(in the rows, 128 means zero)
Each row is followed by its group and then its class within the group.
[138 168 125 195 152 153 133 111 104 179 179 134 133 128 123 113 105  47
 108 110 170  99 156 161 159  93  87 125 163 126 185  97 167 126  70 156
 105 132  96 113 185 129]	Q120.(43)
[170 189 165 163 143 101 106 159 115  93 127 149 111 132  99 142   6  79
 157  94 101 105 147 159 115 137  57 127 107 144 163 102  79 106 117 146
  62 120  99 136  70 147]	Q752.(39)
[168 170 163 130 139 135  84 175 158  85 157 137 122 102 126  96  47 135
 169 130  68 101 125 120 102 184 100 151 105 114 156 123 129 128 139 136
 123 110 157 148  89 145]	Q752.(48)
[124 185 133 133  54 142 148 111 139 175 109 112 143 150 127 146 154  65
 127 115 174 138 132 157 111  99 138 132 152 129 114  99 105 251  61 128
 100 157 125 114 119 123]	Q352.(42)
[144 156 151 166  96 163 150 104 116 158 165 129 151  88 124 118 134  71
 140 114 154 122 144 167 173  86 112 130 180 144 189 108 133 131  93 121
 106 137 106 140 144 121]	Q120.(43)
[178 186 148 150 108 125  78 152 128 114 103 149 120 115 123 121  42 113
 160 127 102 132 150 124  94 189  68 104 130 118 179  93  92 116 117 158
 132  99 132 148 130 132]	Q752.(48)
[166 155 141 133 115 150  91 119 109 101 133 134 123 125 115 117  72 119
 147  99 114 117 108 141  64 148 120 130 131 139 145 114 116  98 139 129
  86 150 140 129 101 115]	Q752.(39)
[146 208 128 168  78 138 151 104 126 147 132 142  95 117 129 128  96  29
 117  97 150 128 152 150 115 118  97  97 155 147 130  77  78 113  57 129
  88 179 124 156 149 124]	Q352.(40)
[124 160 127 194 129 113 108 150 114 138 181 142 167 146  86 134  88  78
 123 118 173 121 169 129 133 110  93 144 130 135 236 124  83 117  79 134
  99  78 118 173 179 144]	Q120.(38)
[154 143 113 145 127 180 134 132  99 165 179 127 167 136 139 108 149  93
 117 113 155 111 130 167 140  76 147 137 186 136 203 107 149 101  93 140
 116 150 123 120 159 112]	Q120.(43)
[178 141 137  96 138 155  81 159 130 109 126 117 139 121 115 163  97 153
 191 128  96 118 108 130 149  95 132 148 115 122 142 142 137 129 166 121
  88 128 145 139  84 140]	Q752.(39)
[149 153 132 113 134 124  95 209 119  96 117 136 134  97 105 112  68 151
 156 107  93 103 133 126 105 173 128 117 120 134 140 144 110 107 140 126
 114 111 115 134  86 132]	Q752.(48)
[116 145 125  92  24 177 198 123 146 166 144 103 134 156 148 145 191 114
 117 131 160 149 127 138 124  75 179 131 159 134  88 117 149 100  81  77
 100 169 144 130 160  80]	Q352.(42)
[159 169 134 111 139 157 107 156 124  97 135 129 141 136 142 113  52 164
 165 112  97 107 127 112  93 185 128 132 117 120 145 127 112 101 130  72
 136 127 151 131 108 127]	Q752.(48)
[192 170 147  99 137 147 134 155 106  96 140 120 146 145 134 132  22 148
 189 120 101 106 164 131 133 117 105 133 136 119 190 120 134 115 125 132
  69 100 126 165 119 135]	Q752.(39)
[124 166 115 203 131 133 143 116 109 153 175 141 116  96 116 120  70  54
 100  92 173 131 153 165 148 104 108 117 174 136 184 103 112 100  75 157
 113 127 101 148 155 136]	Q120.(43)
[119 119 122 176 114 142 146 138 114 155 189 129 161 169 120 131  92 126
 143 104 177 140 134 139 157 103 122 117 152 127 194 126 134 121 115 138
 141 133  83 128 176 110]	Q120.(38)
[152 175 126 127  92 180 187 122 133 183 129 103 132 137 122 149 156  93
 160 138 157 128 144 138 115  52 144 136 186 140 122 103 124 124  80 116
  80 160 136 117 141 105]	Q352.(40)
[154 232 139 197  96 100 144 122 132 143 135 161  62 108 109 125  43   5
 105 100 158 119 167 153  85 147  92  87 154 139 142  58  29 110  30 159
 127 112 103 126 161 143]	Q352.(40)
[128 144 141 175 161 137 100 144 102 167 128 149 184 132  90 136 145 124
  96 106 158 136 148 162 144 113 129 147 161 140 197 124 133  99 110 126
  91 141  78 143 128 117]	Q120.(38)
[123 200 127 192 154 144  84 112  99 148 179 136 118 100 103 119  61  64
 111  70 155 124 133 187  98 161  99 117 194 129 172  89 118  93  84 154
 112 160  86 124 108 126]	Q120.(43)
[143 146 137 164 141 176 115 136 101 150 196 118 161 143 137 108  83 108
 143 106 160 127 163 156 154  90 101 137 165 121 206 102 131 122  85 147
 115 110 128 140 171 133]	Q120.(43)
[119 159 122 148 119 171 139 125  97 140 173 137 141 162 147 124  78 113
 137  98 174 125 153 129 129 116 123 114 156 129 172 113 104 104 116 132
 118 149 101 118 160  85]	Q120.(38)
[146 144 124 144 105 201 151 127 119 175 156 158 187 123 140 144 209 114
 121 114 163 132 137 134 118  50 135 135 173 124 182 124 174 116  99 134
  98 159 125 162 155 110]	Q120.(43)
[124 169 122 177 129 142 138  94 110 164 154 128 161 132  99 135 134  15
  87 123 206 159 157 166 159  68 116 129 161 129 183 103  94  99  73 141
  81 145  77 125 153 131]	Q120.(38)
[178 151 136  88 111 158 108 149 120 125 147 143 157 137 143 119 100 182
 162 139 101 148 123 100  96 152 148 169 127 127 149 129 148 115 134 122
 129 108 153 138 137 110]	Q752.(48)
[124 175 125 155  72  99 147 115 143 166 127 132 103  98 120 119 117  69
 115 135 142 126 142 128  90 141 104 110 133 136 110  99  66 123  71 139
 128 147 122 123 140 117]	Q352.(42)
[130 163 133 203 125 149 130 135 105 149 206 136 141 138 127 122  84  77
  98  99 176 109 159 161 136 128  94 106 167 136 185 108  89  91  80 139
 102 111  88 140 169 122]	Q120.(38)
[160 144 146 118 142 146 110 166 129 107 114 126 141 131 123 129  90 150
 166 124 109 112 126 147 101 130 112 159 107 123 157 125 136 114 125 124
 103 124  94 155 120 129]	Q752.(39)
[137 195 110 201 136 143 100 114 112 149 163 146 131  97 105 134 143  47
  90  83 164 121 145 173 133 128  97 129 182 135 179  98 105 104  68 149
 143 154  51 116 135 117]	Q120.(43)
[152 220 146 173 109 153 159 130 137 154 140 131 101 112 123 118  93  48
 135 123 148 114 168 168 108 119 112 105 172 132 143  82  75 110  44 163
 104 159 127 145 140 130]	Q352.(40)
[157 180 133 131 146 133  65 167 115 109 135 154 136  94 114 118  80 140
 145 108  81 119 129 141 104 190 105 135 130 119 173 119 120  91  81 135
 129  88 138 147  95 147]	Q752.(48)
[118 169 116 167 141 170 114 138  95  96 155 124 144 123  98 136 142 107
 105  89 168 130 137 186 113 137 142 152 166 158 174 104 124  83  67 150
  94 168  81 124 102 107]	Q120.(38)
[137 164 119 116 131 119  88 131 118 101 127 143 117 115 124 106  65 140
 144 121 111 127 124 118  93 189 128 135 112 121 148 133 112 111 127 134
 131 103 142 150 116 141]	Q752.(48)
